Each row has a class, written as a number after it.
[ 38 -19  -6 -16  11  -8 -41 -21 -17  -6 -26 -23 -48  19 -31   6   8  -7
  11 -38 -13 -13   3 -11  18   4   9   2   9   2  -3   5  15   0   3   8
 -17   3] | 8
[-79  -9  -3 -65 -43  22   9  -5 -31 -31 -52  65  73 -39  22 -48 -14 -82
 -13 -26 -24 -33 -27  11  25  17   0  -1   3  17 -12   0  88  67  -8 -78
 -35  37] | 10
[ 15  -8 -22 -33 -18   8 -16   1 -27   3  22 -21  52  28 -27   1  11  29
   1 -20   0  -1 -13 -28  16 -18 -17  -7  -9  29 -34  -4   2  37   0  -4
  -1  23] | 0
[ 12   8  -9  14 -14 -27 -14   9   7 -30  -8  21  -9 -26   5 -16  27   6
  -9 -36   2 -40   0  40  13   8   8  -9  21   5 -11  -6  11  44   9 -23
 -34 -34] | 8
[-20   2  25  12 -15   5 -19  -6   4 -21 -13  -2 -12 -12  29   1  11   7
 -24  -8   5 -39  -8  27  15 -18   6 -46  19  19  23  17  28  40   5  -1
   1 -42] | 2
[ 52  -5 -42  36  43   0 -25  -2 -33  28 -22 -21 -12  20  11  15  18 -13
  19  -7 -13 -30   2 -16  31   1 -13 -17  -9   9 -44  32   0  16  14  10
   8  30] | 1
[ -3  28  -8 -18  -3   6 -26   8 -34   9  14  22  80  49 -20  14  -5  -7
  29  -4  27   9  -5 -32 -33  -2 -19  10   2  17 -34  16  -1  44  -7 -46
 -50  46] | 4
[  25    5  -49 -109    3  -18   10   67   43   11  -10   -6  -19   19
  -29   18  -56   86  -30  -47  -39   73  -34  -46  -48   29   30   17
  -46  -51  -34    0  -11    0   -6   51   27   65] | 5
[ -8  37   8  60  15 -29 -39  45  63  -9 -43  41 -84   2  34 -69  21 -25
 -23  37   1 -66  33  39  45  23  -1  13 -14 -36   8  22  -3  97  16  30
 -28 -47] | 7
[ 31  14 -22 -20   7  -1 -36  28 -14  10  22 -23 -25 -17  39   3   3 -27
 -18 -51 -36 -20  -4   4 -10  -3  23 -19   2   9 -26 -13  31  36  30  46
 -15   1] | 2
[ 43 -24   8 -39  -4 -16 -46  15   7  14 -29 -21 -57 -23  -8  15 -21  50
  -3 -67 -49  31   9   4 -21  13  40  30 -17 -12  29 -27   8 -19  -5 -19
  16   3] | 8
[-13  14   1 -28 -11   5 -25 -11 -19 -56   4  16  42  29 -52  -1  35 -18
  -6 -15  47  29  35 -39  18 -29 -26 -36  -4  25  16  15 -14  16 -22 -47
   7 -20] | 11
[ 17  33  -5 -17 -36  24 -24  -9 -30 -21  -1  -5  55  23 -31   9  -6  19
   2 -47  -1 -10  -4 -55  28 -18 -18 -20  -9  25 -29  28 -31  37 -13 -13
 -18  28] | 0
[-38 -12  42  13  18   6  15  -2  -6  28 -11  -8 -15   9  18 -41 -13  14
  -5  36  -2  -3  40  21 -11 -17  10  21 -15 -13  26 -18   3   1  -4  16
  40 -25] | 7
[-14  -9  -2   6   4   6  13  -5  10 -12  33 -17  27  -3   3 -43  -5  23
 -42  19  -3 -13  16  29  -8 -10  22 -10 -10 -17   3 -12  -5 -12   0  28
  38 -25] | 1
[  8  32  -3  -8  -4  26 -18   5 -39 -36  23  18   0  13 -46  22  -7 -19
  29 -50  32   0  22 -31 -16 -38 -13 -24  -8  38   9  24 -12   9 -31 -62
  -1 -10] | 3
[ 14  41 -38  90  17  10 -41 -29 -49  57 -25  64   7 -19 114  -4  92  76
   6 -37  40 -30 -14  66   1  15 -31   5  21  20   9  12  45  77  18  10
 -12 -46] | 3
[ 18   8 -17  -3  21 -17 -13   6 -34  -6 -20 -11   3  18  -4  24  32  -1
  22  -6   5   7   7   9  -4  -4   0 -27  10  23 -10  -8  13   1  20  -5
   3  22] | 4
[ 13 -26 -58  26  -1  12   8  29 -99   3  -9   2 -24 -17  21  27  -1   8
  14 -34 -48 -46  -2  30 -23  20  26 -13  13  -1 -23  37  -8 -15  22  25
 -72  51] | 11
[-32  -4 -18   6 -17   2  22   1   6  31  24 -46 -12 -14  22 -18  11  21
 -34   9  -8   1  -4  39 -40  -5  29  29 -12 -24  19  -7  23 -21  -4  49
  36 -26] | 10
[-11  -3 -11   5  -1  27 -21   8 -29  25 -15 -21   1   7  39 -26  28  19
   2 -14 -18 -26   2  16   7   7  -9 -20  16  28 -21  20  29  -5  19   2
  21  21] | 10
[ 42 -38  28 -24   1 -44 -22  65  39  66 -17 -17 -74 -34  54  20 -36  61
  19 -26 -31  79 -25  -7 -39  -9  22  31 -28 -20  29   2  14   3   4  -4
   8  14] | 5
[  2  14 -17  11  -7  -8  -3  -5  -5 -14 -10  52 -19 -52  -8  -5  34   2
  -1 -61   4 -23 -40  22   8   9  -5 -11  16  21  -9   6  39  25   3 -22
 -56 -28] | 3
[ -8  16  27  -2 -32 -55  11 -32 -18 -56 -12  17  68 -44  34 -31  32 -98
  25 -47  21 -46 -43  46  10  26  -9 -34  62   6 -26 -58  59  91  -9 -40
 -21  -5] | 8
[ 56   4 -76  39  59 -47 -51   6 -32 -30  22  17   1  13 -66  19  49 -53
  49  13 -23   6  45 -21  44 -40 -34 -23 -47  23  -2  46   7  68   0 -80
 -50   4] | 9
[ 16   4  32 -13  -6 -28 -10  14  30  46 -30 -23 -30 -14  20 -12 -31  73
  21   2 -33  49   6  14 -48   3  31  32 -27 -38  35 -16 -10 -13  -5  14
  27  17] | 7
[ 18  28  -2   1  -6   0  -9 -13 -29 -25  36   3  93  13 -27 -13  10 -23
  -3 -21  16   0   3 -28  -1 -26 -12 -37   2  13 -18   5  -2  22  -6 -23
  -4  22] | 1
[ 30 -20 -83 -15  39  21 -15   4 -46  22  -1  37  16  62 -10  36 -18  52
 -23 -19 -23 -55  12 -16  38  44  -1  22 -15  -9 -39  18  -5  14   7  -7
 -26  28] | 0
[ 11 -29 -43 -21  26   7 -25  -5 -34  15 -13 -25 -19  24  -6  -6  12  -1
  -2  -3 -23 -18   2   2   6  22   6  -6   5  -1 -26   9  30   4  14  21
  -2  20] | 11
[ 10   2  13  59  -4 -14 -56 -20  -8   4 -28 -32 -22  75  35 -30   6  31
  61  35   4 -45  15  -2  -3 -32 -28 -24  -7  22  -2  17 -19  52 -14  33
  41  -9] | 7
[-28  21   0 -41 -12   7   2 -19 -32 -25  25  14  62  15 -12 -25   3 -13
  21 -32  20  -2  11  13 -17 -14 -12  -6   0  11   5   5  39  47 -26 -17
 -10  -6] | 7
[ 38  -4  22   3  -3 -57  -7  31  24  67 -41  41 -74 -18  13   2  -8  93
  15 -17 -19  38  -9 -24   5  23   4  32 -35  -9  32 -17 -14 -29   7  12
 -42 -19] | 9
[  4  35 -24  20  -7 -23 -15   6 -10  -1 -24  19  12 -30  24  -9  47  -6
 -21 -40 -12 -27  -3  28  14   4   5 -23  10  11  -9  11  28  33  16 -26
 -32 -24] | 10
[  8  49  58   3 -13   4  23  49 -35  49  11  -5   3 -38  29  26   6 -14
  -7 -42  49  24  17  32 -23  34 -16  41  -2 -26  -5  17   0  61 -11   9
   4  13] | 6
[ 26   3  -3 -43 -29 -52 -36  77  13  23 -35 -10 -55 -72  85  33  15  -7
 -11 -67  16  56  42   9  -5  30  17  51 -38 -13  30   4  -4  10 -13  -4
 -36 -50] | 11
[ 18  19  19 -42  -1 -15 -29  35 -21   8  27 -28  43 -30  27 -41  27 -54
 -41 -53 -16   2  36 -15  19  16   7  -1  17  14  -1 -64  67  20  32  24
   7  13] | 8
[ 23   9 -57  -8  42  18 -24 -17 -27   8   8 -31 -31  28 -29  -1  41 -13
  24 -19 -30 -21   8  21 -12  36   4  -3  11  -7 -35  19  31  34  11   4
 -17  31] | 6
[ 27  -9 -34   0  37  27 -41 -22 -11  13  -8 -12 -25  25  28   5   9  25
 -15  -2 -14 -21  -8  14  12  12   2  10  11  -1 -34  14  15  15  16   4
 -16  10] | 9
[ 56  18 -22 101  -8 -11 -11  28  -7  -9  11  73 -40 -37  27 -14   6 -51
  70  -2  11  15   8  -9   1  -8 -16  29  -3 -29 -14  30 -74  43  13 -51
 -17  42] | 11
[ 37   3  40  30  22  12 -42  -4 -38  39  39   0   3  50  13   3  -7  43
   3  -6  12 -14   2  26   6   8 -13 -48  27 -16  18  19  11  35   5  14
  20  32] | 0
[ 23  12 -12  -9  -8   0   4 -21 -44 -39  33 -10  98   6 -22   1  12  -7
   0 -33  15   5 -12 -19   2   1  -9  -6   5   9 -20  25 -15  24 -20 -32
 -34  26] | 1
[ 28  44 -34   8  -8 -40  -6  -5  13 -25 -20  27  -1 -58  39  -9  71  58
 -40 -41 -18 -31 -21  59  35  27   3   6   7  23   9 -38  27  47  21   2
 -64 -65] | 9
[ 15  -6 -28  -5  15  20 -20 -20 -21   0   7 -17   3   9 -15 -12  13  16
   7 -18 -20 -15 -20 -17  -7  23   1  -4  20  13  -8   2  32 -29   8   2
  -8  35] | 3
[ 14  32  16  -8  -9 -46  29  41  23  47  -1  15 -43 -75  11  35  -9   1
  27 -51  -7  74  10  -4 -48 -15  23   2 -25 -32  35 -33  -5 -22 -12  -2
  -6   3] | 8
[-22  32 -17  -6 -29   3 -11 -20  13 -42  -7  -7  30 -36  17 -12  25   0
  -7 -28 -13 -27 -24  39 -10  -7   7 -44  14   7 -15  17  20  56   1   3
  -8 -19] | 2
[  6 -26 -35 -16   8  -1 -16 -14 -53   5  27  36  18  51   0  -8  21  12
  27 -64  22 -27   0 -45  56   1 -15 -18  12  48 -27  21  24  63  -7 -59
 -33 -44] | 0
[-22   4  19  13 -26  -6   4  19  27  10  17 -43 -15 -10  18 -12  -2  16
 -19  22   8 -20   9  24 -28  -6  19   3  -2 -13  30  -5   5   6   2  28
  43 -36] | 2
[ 26 -25   8 -24  22  -7 -21  -4 -35  12 -10 -16 -22  10 -20  -7 -23 -15
 -10  -8 -30 -16 -16   7  13   3   7 -18   0  -2 -23   2  31  36  12  19
   4  21] | 11
[ 15   6 -10  19 -44 -27 -36  26  56  48  -9  -6 -23 -34  23  -9  10  60
   9 -15 -19  20  -1  -8  -2 -29  11  -3 -30  -3  19  -1   6   9  12   1
  16 -23] | 0
[-29 -24  17   2  -5  21 -15  -2  20  -5  30 -29  26  32 -14   1 -31  72
 -57  58 -16 -26   5  33 -39 -28  24 -33   2 -14  28   4   6 -20   7  18
  46  -4] | 2
[ 23  -3  -8   4  25  -6  -3   9 -43  44 -11 -43  -9   0  20 -25  25  11
   1 -16 -14 -25   8  22   6  27  18 -22  11  -3 -12  13  28  -6  24  35
  -6  11] | 1
[-25  -1  13  30  14 -16 -21  18 -31   5 -10 -53  35  34   4  11  23 -10
 -26  58  30  13  34  27 -21 -13   7 -13  -8 -23  24  17  18  32   7  25
  54  18] | 4
[ -11   48  -18    0    4   23  -44  -43   47  -18  -59 -110   96   31
    6  -23   75   28  -52   42  -44   23  -10  -43  -32   64  -10   54
   10  -39  -12  -63  -31  -31   -3   72   45   98] | 7
[  5 -13 -59 -14  20   4 -10  18  -9   4 -16  -3 -37  20 -20  -7  31 -10
 -15  -9   7 -29   4  -6  19  32  -2   7   5  -8 -43  20  10  13  18  22
 -14  -3] | 11
[ 23 -31 -30  12  30   2  -8  41 -25  55  14 -16 -75  -9  19  14 -12  38
   8 -26 -37 -53 -15  12 -14  25  23   7  12  27  -1   1  53 -24  20  -8
 -24  -8] | 3
[ -7  25  -6  22 -11 -14 -21   5  -9 -10 -28   5 -11 -19  25 -17  68  13
 -27 -28   0 -26  27  31  21  14  -1  -2   4  19  -1  -1  16  53  14   3
 -30 -54] | 6
[-25 -11  -7  -2 -30  12   3   7   2  17  39 -35  24  10  44 -26 -10  72
 -24   5  -2 -14  12  28 -20  -2  28  10  -3 -10   4  -8 -12  12  -7  16
  27 -32] | 0
[ 35  18  30  19 -11 -40  -2  70  36  83 -30  17 -59 -37  33  26  -4  40
  37  10  -5  21  22  15 -29   2  -6   1 -18  -2   3 -14  -3 -17  26 -10
  -1  17] | 6
[ 19 -33 -42  -1  18  14 -30 -10 -40   2 -11 -19  -4   9  -7   8  15 -13
 -12  -1 -17  -8  15  -6  21   2   0   4  -3   0 -12  27  21  -5  17   9
   2  22] | 11
[-15  -7  -8 -57  -1 -20 -19 -34   4  23 -19  -6  37  -9  12 -36  42   7
  -4 -31   0 -11 -21  18  50  37 -23   2   0  12 -29  -5  61  66  -6   3
 -33 -34] | 0
[ 46 -26 -62 -13  45  -9 -25   7 -32  45  -4 -22  19  31  40  30  29 105
 -21 -11 -14  26  -1   9  -1  31   8  -6 -16 -11   8  30  22  -6  11  26
   3  28] | 1
[ 28 -30 -49  -7  31  10 -37 -12 -27   6  -4  -8 -34  26  20  -6   9  17
  18  14  -3 -17  12   4   9 -10   2  -1  -4  24  -8  20  29  -9  18   0
 -12  -1] | 3
[  8  -5  39 -44 -23 -35   3  42  46  24 -28  10 -52 -15  14  25 -48  48
  10 -20  16  65 -20  -3 -30  22  22  40 -27 -29  29  -7  -9 -11 -17   6
  21   4] | 4
[ 16  18 -25  14 -16 -16 -41  18  -9  -8  31 -27  25 -16 -13 -45  53 -96
  14 -57  16  -6  -2 -22  -7  -1   3  28  -4   2 -26  -5  20  73  -7 -27
 -25 -14] | 1
[  6  -1  17 -20 -11 -11  -2  62  30  55   3  -6 -78 -43  20  23 -46  -2
  16 -33 -23  17  -2 -11 -30  -6  29  10 -27 -13  21   9  16   3   1  -4
   6  -9] | 2
[-36  13   7  81  -5  56  22 -82 -21   2 -16  58  -2  66 -41 -62   8  48
  12  46  12 -39  34 -40  16 -27 -20   8   0   0 -33  25 -78 -30   6  29
  14 -21] | 6
[-37   2 -24  14   3  14   7  16  10  27  20 -38 -24   5  21 -18  19  38
 -28  28 -25 -30  29  48 -43  11  29  16  -7 -11  10 -24  20  12   5  24
  23 -28] | 6
[ 26   2  -3 -14  -5 -16  -8  10 -33 -29  36   0  76  21 -42   7  -9  -8
   2 -25   8  -6  -2 -27   2 -30 -11 -41  -8  29 -17   4   1  23 -13 -42
   3  17] | 1
[ 40 -33 -53  27  35 -14 -29  -8 -23  19   4 -15 -31  47  45   8   5  23
   7  16 -24 -15  -2   3   7  11  19   2   7  -9  -1  33  10   3  16 -12
  -6  15] | 10
[ 34 -13  28 -18 -10 -26 -17  17  20  82 -28  13 -52 -52  56  17 -12  87
  21 -44 -26  78  -3   7 -22   1  33  22 -22 -22  27 -16 -22 -27   6 -17
 -24  -8] | 0
[ 19  20 -21 -51 -11  -6 -21  18 -27  -2  19 -21  38  34 -29  32  14  26
  19 -28  30  18 -21   6 -37   2 -11   1   2  23 -20   5  24  24  -3   9
 -18  32] | 4
[ 38   1  26   2 -10 -23 -29  -6 -39  -9  27  -3  32  10  -2  18  -1 -14
  -6 -66  24   1   5 -33  16 -25 -13  -3   8  25 -11  -3  10  44 -13 -13
  -6 -23] | 8
[ 32  29   3  -8 -19  -5 -17  14 -18 -16   4   8  60   8 -40  18  11   9
   7 -41  30 -11   1 -26  16 -20 -32 -31 -11  35 -21  29 -12  20 -14 -36
 -11   7] | 1
[ 38 -26 -15 -29  19  24 -42  11 -24 -25  14  15  -6   8  27  17   4  14
 -20 -49 -40 -29 -23 -26  40   9   1 -40  33  50  -4  -1  45  12  35 -17
 -29  28] | 2
[-14  29  19   8 -44  10 -23 -22 -27 -63   3  21  54  29 -54 -19   7 -31
  32 -35  25 -43   0 -10  -5 -39 -34 -35  14  31 -15  15   1  30 -22 -10
  -8  10] | 7
[  8  17   4 -29 -36   5 -10   2 -21 -49  40  -5  39  24 -38  -2  -1 -21
  26 -27  19 -16  -5 -21  -9 -23 -16 -40  10  33  11   0  14  23  -8 -12
  17  12] | 2
[-10   6 -10  27 -19  -9  -3  10 -28  -7  -9   2 -18 -33  27 -19  46 -22
  -1 -27 -17 -37  -5  45   5   8   0 -12  10  16  -8 -11  47  60  18  24
 -11 -10] | 6
[-14  10 -51  59 -16 -22   2   3   4 -43 -27   8 -21 -29 -14 -59  97 -87
  21 -17  41 -30  27  -2  43   3  -4   0   1  -5 -14  23 -10  24   9  -7
 -12 -46] | 1
[ 51  10  55  34 -49 -26 -46 -12 -78 -52 -55 -17  45  56 -11  58   3   8
 -13 -40  41   8   4 -93  26 -52  -9 -65  26  29  17  14 -48  -3   1  16
   1  47] | 8
[-10  21  19  12  -9   5 -15  13  21  28  24 -18  15   8   7 -34 -18  42
 -27  23  -3 -29  26  50 -42 -11  12  37 -13 -26  18 -21  15  14   1  35
  34 -21] | 7
[ -4  30 -50 -28 -17  16  -2  -5 -27 -37  16  36  36  26 -49   5  30 -10
  15 -35  59  -9  -9 -14 -19  11 -30  12  -2   9 -15   8   9  12 -24  -5
 -16  12] | 3
[-22 -21  10 -24 -25  -8 -21  31 -30 -25 -18 -26 -40 -13  24 -20  38 -14
   1 -53 -15 -24  -6  35 -11  18  24 -38  28  26 -11  -6  47  51   9  -4
 -20  -8] | 6
